Here is a tiny trained network, its code and every weight. The questions are about switching its units off for an input and a class, where a switched-off unit gives its printed mean instead of its output.

import numpy as np


def w(rows, s, z=0):
    codes = np.array(rows[::2]) - 128.0
    scale = np.full(codes.shape[1], s)
    scale[-1] = z or s
    return codes * scale


def norm(h):
    return h / np.sqrt((h * h).mean(-1, keepdims=True) + 1e-5)


def f(y):
    return np.maximum(y, 0)


def log_softmax(a):
    a = a - a.max(-1, keepdims=True)
    return a - np.log(np.exp(a).sum(-1, keepdims=True))


def net(x, mask):
    res = np.array(x, float).reshape(1, 2) / 4 @ E
    u = 0
    for l in range(3):
        y = f(norm(res) @ A[l][:, :-1].T + A[l][:, -1])
        res = res + np.where(mask[u : u + 7], y, B[l][:, -1]) @ B[l][:, :-1]
        u += 7
    return log_softmax(norm(res)[-1] @ U[:, :-1].T + U[:, -1])


A, B = {}, {}
E = w([
[195,234,69,3,125,1,63,148],'x0',
[241,124,5,87,201,186,195,233],'x1',
],0.0053)
A[0] = w([
[124,56,139,202,122,145,161,198,179],'0.n0',
[105,193,55,169,137,66,86,53,253],'0.n1',
[190,183,135,53,159,106,134,155,166],'0.n2',
[85,135,110,94,157,185,161,217,146],'0.n3',
[152,115,99,2,97,100,166,87,219],'0.n4',
[161,157,119,135,163,124,167,209,220],'0.n5',
[105,90,151,143,98,67,92,191,218],'0.n6',
],0.0048,0.00053)
B[0] = w([
[200,167,203,51,94,167,112,90,244],'0.n0',
[151,127,160,167,72,224,189,74,227],'0.n1',
[91,97,195,83,116,174,127,63,251],'0.n2',
[116,91,163,214,58,115,38,166,205],'0.n3',
[171,88,162,157,81,174,104,142,228],'0.n4',
[35,119,168,212,136,39,185,88,220],'0.n5',
[255,178,140,172,237,139,84,148,182],'0.n6',
],0.0044,0.0035)
A[1] = w([
[170,73,94,110,149,97,145,219,84],'1.n0',
[127,132,158,134,108,126,109,114,98],'1.n1',
[162,135,169,138,89,130,88,139,154],'1.n2',
[133,255,82,82,90,86,84,146,249],'1.n3',
[87,124,127,135,124,97,82,136,10],'1.n4',
[165,156,130,158,165,147,161,181,89],'1.n5',
[96,44,166,155,131,150,181,150,210],'1.n6',
],0.0081,0.0012)
B[1] = w([
[91,151,127,235,126,103,175,109,185],'1.n0',
[113,168,140,169,170,144,194,248,192],'1.n1',
[79,99,34,87,249,48,155,157,212],'1.n2',
[102,64,206,124,109,236,110,98,224],'1.n3',
[94,209,170,178,43,102,254,134,144],'1.n4',
[93,178,135,108,26,57,191,128,169],'1.n5',
[174,130,123,63,143,87,73,100,253],'1.n6',
],0.0053,0.0067)
A[2] = w([
[83,123,168,145,115,128,149,59,158],'2.n0',
[141,98,174,134,43,123,45,89,197],'2.n1',
[108,176,160,96,141,112,115,115,177],'2.n2',
[159,182,39,193,95,133,161,179,163],'2.n3',
[119,198,136,208,83,105,147,151,250],'2.n4',
[121,16,87,159,253,103,153,133,220],'2.n5',
[159,52,148,107,54,253,58,121,159],'2.n6',
],0.0066,0.0012)
B[2] = w([
[254,101,51,135,99,46,161,131,236],'2.n0',
[183,136,60,124,230,202,132,178,220],'2.n1',
[85,74,85,172,66,173,125,170,185],'2.n2',
[111,119,177,196,151,41,26,83,174],'2.n3',
[169,178,76,249,87,57,168,61,201],'2.n4',
[30,230,74,15,15,123,83,213,208],'2.n5',
[157,48,168,9,227,146,7,28,254],'2.n6',
],0.0052,0.0061)
U = w([
[186,33,174,40,195,179,47,75,186],'0',
[174,116,130,252,95,42,152,96,190],'1',
[49,176,81,52,71,108,116,225,160],'2',
[106,155,146,129,185,188,203,152,3],'3',
[88,133,162,137,181,178,169,169,13],'4',
],0.011,0.0051)

Each question gives the input, the list of numbers given to net, and the class t.
The units are the neurons (one row each of A and B). Each row of codes is followed by its name. A weight is (code - 128) times the scale printed after its matrix; where a second scale follows, it is the last column's (A, B and U).
mask holds one flag per neuron, layer by layer. A switched-off neuron (its flag False) gives its mean, the last column of its row in B, instead of its output. The means were averaged over made-up inputs and are rounded, as every weight is.
A unit's drop is (log p(t) with every unit on - log p(t) with that unit switched off) / (log p(t) with every unit on - log p(t) with every unit switched off).
most important unit: the unit with the biggest drop
top k neurons: the k neurons with the biggest drops, biggest first
k most important neurons of layer l: the k neurons of layer l with the biggest drops, biggest first
drop when u is switched off: that unit's drop, to one decimal
input [-5,6], class 1: top 2 neurons	[1.n5 0.n2]
input [6,7], class 1: top 3 neurons	[1.n0 0.n5 0.n0]
input [-2,3], class 2: 2 most important neurons of layer 0	[0.n0 0.n3]
input [-2,0], class 2: most important unit	1.n2
input [3,-3], class 2: top 3 neurons	[1.n2 0.n0 1.n1]
input [-6,7], class 1: top 4 neurons	[1.n5 0.n2 1.n3 1.n0]
input [5,-6], class 1: top 2 neurons	[1.n4 0.n0]
input [-7,8], class 1: 4 most important neurons of layer 0	[0.n2 0.n1 0.n5 0.n4]
input [1,0], class 2: 2 most important neurons of layer 1	[1.n2 1.n3]
input [5,-7], class 1: 2 most important neurons of layer 2	[2.n6 2.n5]
input [-3,-1], class 2: top 4 neurons	[1.n3 0.n1 0.n2 2.n5]
input [-5,7], class 1: 2 most important neurons of layer 1	[1.n5 1.n2]
input [0,-1], class 2: top 2 neurons	[2.n5 1.n2]
input [-1,2], class 2: most important unit	0.n3
input [-4,7], class 1: drop when 1.n5 is switched off	0.2
input [0,-2], class 2: drop when 2.n5 is switched off	0.1
input [2,-1], class 2: drop when 1.n2 is switched off	2.5
